Below are the code and all the weights of a small trained network. Each question names an input and a class and asks about switching units off, where a switched-off unit gives its printed mean instead of its output.

import numpy as np


def w(rows, s, z=0):
    codes = np.array(rows[::2]) - 128.0
    scale = np.full(codes.shape[1], s)
    scale[-1] = z or s
    return codes * scale


def norm(h):
    return h / np.sqrt((h * h).mean(-1, keepdims=True) + 1e-5)


def f(y):
    return np.maximum(y, 0)


def log_softmax(a):
    a = a - a.max(-1, keepdims=True)
    return a - np.log(np.exp(a).sum(-1, keepdims=True))


def net(x, mask):
    res = np.array(x, float).reshape(1, 8) / 4 @ E
    u = 0
    for l in range(2):
        y = f(norm(res) @ A[l][:, :-1].T + A[l][:, -1])
        res = res + np.where(mask[u : u + 11], y, B[l][:, -1]) @ B[l][:, :-1]
        u += 11
    return log_softmax(norm(res)[-1] @ U[:, :-1].T + U[:, -1])


A, B = {}, {}
E = w([
[120,126,119,124,123,123,126],'x0',
[119,126,122,123,124,123,134],'x1',
[213,233,69,96,157,87,183],'x2',
[153,190,200,91,2,14,98],'x3',
[151,133,137,137,137,146,107],'x4',
[124,127,124,125,127,127,130],'x5',
[123,128,120,125,124,124,123],'x6',
[226,20,86,73,81,132,129],'x7',
],0.0061)
A[0] = w([
[206,127,59,118,138,84,153,65],'L0N1',
[156,60,86,112,199,154,139,124],'L0N2',
[8,187,44,145,206,255,141,165],'L0N3',
[134,143,125,169,50,103,80,62],'L0N4',
[114,213,183,154,69,107,86,125],'L0N5',
[196,63,94,147,73,135,172,186],'L0N6',
[110,102,179,117,139,76,88,48],'L0N7',
[168,203,73,80,157,108,160,212],'L0N8',
[74,58,185,179,160,158,103,86],'L0N9',
[68,127,84,119,86,116,200,252],'L0N10',
[24,129,148,134,80,193,63,157],'L0N11',
],0.0082,0.003)
B[0] = w([
[124,151,199,59,163,81,165,180],'L0N1',
[23,40,27,185,172,44,117,191],'L0N2',
[229,209,199,97,74,197,104,254],'L0N3',
[124,121,127,102,106,175,176,166],'L0N4',
[41,122,88,141,173,3,164,204],'L0N5',
[101,109,85,3,119,177,128,190],'L0N6',
[48,110,147,116,146,192,245,151],'L0N7',
[186,172,132,199,125,121,152,221],'L0N8',
[161,97,139,107,132,86,14,189],'L0N9',
[168,123,161,174,182,139,52,177],'L0N10',
[194,90,204,99,206,46,129,199],'L0N11',
],0.0066,0.0088)
A[1] = w([
[153,83,26,122,133,145,221,79],'L1N1',
[98,67,109,105,96,111,82,98],'L1N2',
[130,56,82,95,103,119,151,3],'L1N3',
[174,55,146,94,84,98,140,150],'L1N4',
[173,82,15,68,157,97,125,113],'L1N5',
[134,79,171,121,78,122,113,30],'L1N6',
[162,255,155,85,131,54,94,105],'L1N7',
[88,60,128,69,106,169,131,76],'L1N8',
[98,233,93,211,99,159,151,101],'L1N9',
[92,58,108,90,55,90,224,183],'L1N10',
[119,70,108,50,83,205,115,178],'L1N11',
],0.009,0.0033)
B[1] = w([
[181,145,244,168,182,109,157,165],'L1N1',
[46,166,68,255,137,150,124,165],'L1N2',
[143,172,156,156,165,155,79,157],'L1N3',
[129,178,44,53,52,168,201,190],'L1N4',
[142,27,150,120,193,73,183,198],'L1N5',
[76,184,111,123,93,233,180,149],'L1N6',
[102,50,95,126,91,167,120,254],'L1N7',
[82,152,106,185,83,192,113,163],'L1N8',
[129,154,21,203,75,145,128,172],'L1N9',
[165,156,177,136,165,188,49,201],'L1N10',
[84,186,105,147,58,89,123,182],'L1N11',
],0.0074,0.0089)
U = w([
[186,97,195,143,165,164,7,248],'0',
[78,3,19,165,155,184,77,45],'1',
[232,202,62,190,117,209,120,69],'2',
[208,58,115,121,239,123,192,139],'3',
[54,92,201,106,148,30,108,57],'4',
[60,166,90,85,34,224,122,130],'5',
[112,181,64,193,62,49,163,229],'6',
[206,114,96,11,62,98,199,57],'7',
],0.016,0.0017)

Each question gives the input, the list of numbers given to net, and the class t.
The units are the neurons (one row each of A and B). Each row of codes is followed by its name. A weight is (code - 128) times the scale printed after its matrix; where a second scale follows, it is the last column's (A, B and U).
mask holds one flag per neuron, layer by layer. A switched-off neuron (its flag False) gives its mean, the last column of its row in B, instead of its output. The means were averaged over made-up inputs and are rounded, as every weight is.
A unit's drop is (log p(t) with every unit on - log p(t) with that unit switched off) / (log p(t) with every unit on - log p(t) with every unit switched off).
The circuit of an input: a set's keep is (log p(t) with only the set's units on - log p(t) with every unit switched off) / (log p(t) with every unit on - log p(t) with every unit switched off). Starting from the 12 units with the biggest drops (on a tie, the unit counted first), units are removed one at a time, each time the one whose removal leaves the highest keep (on an exact tie, the one counted first), for as long as the keep stays at least 0.8.
circuit, biggest first: the units of the circuit, biggest drop first
most important unit: the unit with the biggest drop
top k neurons: the k neurons with the biggest drops, biggest first
k most important neurons of layer l: the k neurons of layer l with the biggest drops, biggest first
drop of u: that unit's drop, to one decimal
input [4,-3,7,1,4,-1,3,-2], class 6: top 2 neurons => [L0N3, L1N10]
input [-3,4,-5,-5,-5,-2,8,-1], class 0: circuit, biggest first => [L0N3]
input [-8,-7,-7,6,4,6,2,-1], class 4: 3 most important neurons of layer 0 => [L0N5, L0N11, L0N3]
input [-2,0,0,-7,6,-6,-3,-3], class 0: top 4 neurons => [L0N3, L0N9, L1N4, L0N8]
input [7,-4,2,0,-6,8,1,0], class 2: top 4 neurons => [L0N8, L0N11, L0N9, L1N5]
input [7,-2,8,0,0,6,-8,6], class 3: top 3 neurons => [L0N3, L1N5, L1N1]
input [-4,6,2,5,8,1,7,0], class 6: top 2 neurons => [L0N5, L0N11]
input [-7,1,-5,-6,-5,-3,5,0], class 0: 2 most important neurons of layer 0 => [L0N3, L0N11]
input [-8,-2,-5,3,5,8,4,0], class 4: 3 most important neurons of layer 0 => [L0N11, L0N3, L0N5]
input [7,-6,4,-6,-8,-7,3,0], class 2: top 2 neurons => [L0N3, L0N11]
input [0,-3,5,0,4,5,4,1], class 3: 3 most important neurons of layer 0 => [L0N3, L0N1, L0N9]
input [6,8,-1,5,7,-5,0,-7], class 4: top 2 neurons => [L0N11, L0N8]
input [1,3,5,-1,-2,-1,5,1], class 3: top 3 neurons => [L0N3, L0N1, L1N4]
input [3,5,0,7,-2,7,-8,4], class 5: most important neuron of layer 0 => [L0N11]
input [-7,0,0,-5,-3,-5,-8,-5], class 0: top 3 neurons => [L0N9, L1N4, L0N8]
input [8,6,-7,1,8,-4,6,-1], class 4: top 3 neurons => [L0N11, L0N3, L1N10]
input [5,-3,6,0,-5,-1,1,2], class 3: 2 most important neurons of layer 1 => [L1N4, L1N11]
input [3,6,1,-2,-4,5,0,-7], class 2: top 2 neurons => [L0N3, L1N9]
input [-5,3,-1,1,0,5,6,6], class 5: 2 most important neurons of layer 1 => [L1N11, L1N4]
input [-8,6,-3,5,5,-1,-3,-2], class 4: most important unit => L0N5
input [6,2,6,-1,-6,2,1,6], class 3: drop of L0N3 => 0.3
input [7,1,3,-1,-4,4,-8,3], class 3: drop of L0N3 => 0.2
input [8,-8,-8,-5,4,2,1,-3], class 0: drop of L0N3 => 0.1
input [5,-3,-6,-3,1,-2,3,-6], class 0: drop of L1N5 => 0.0
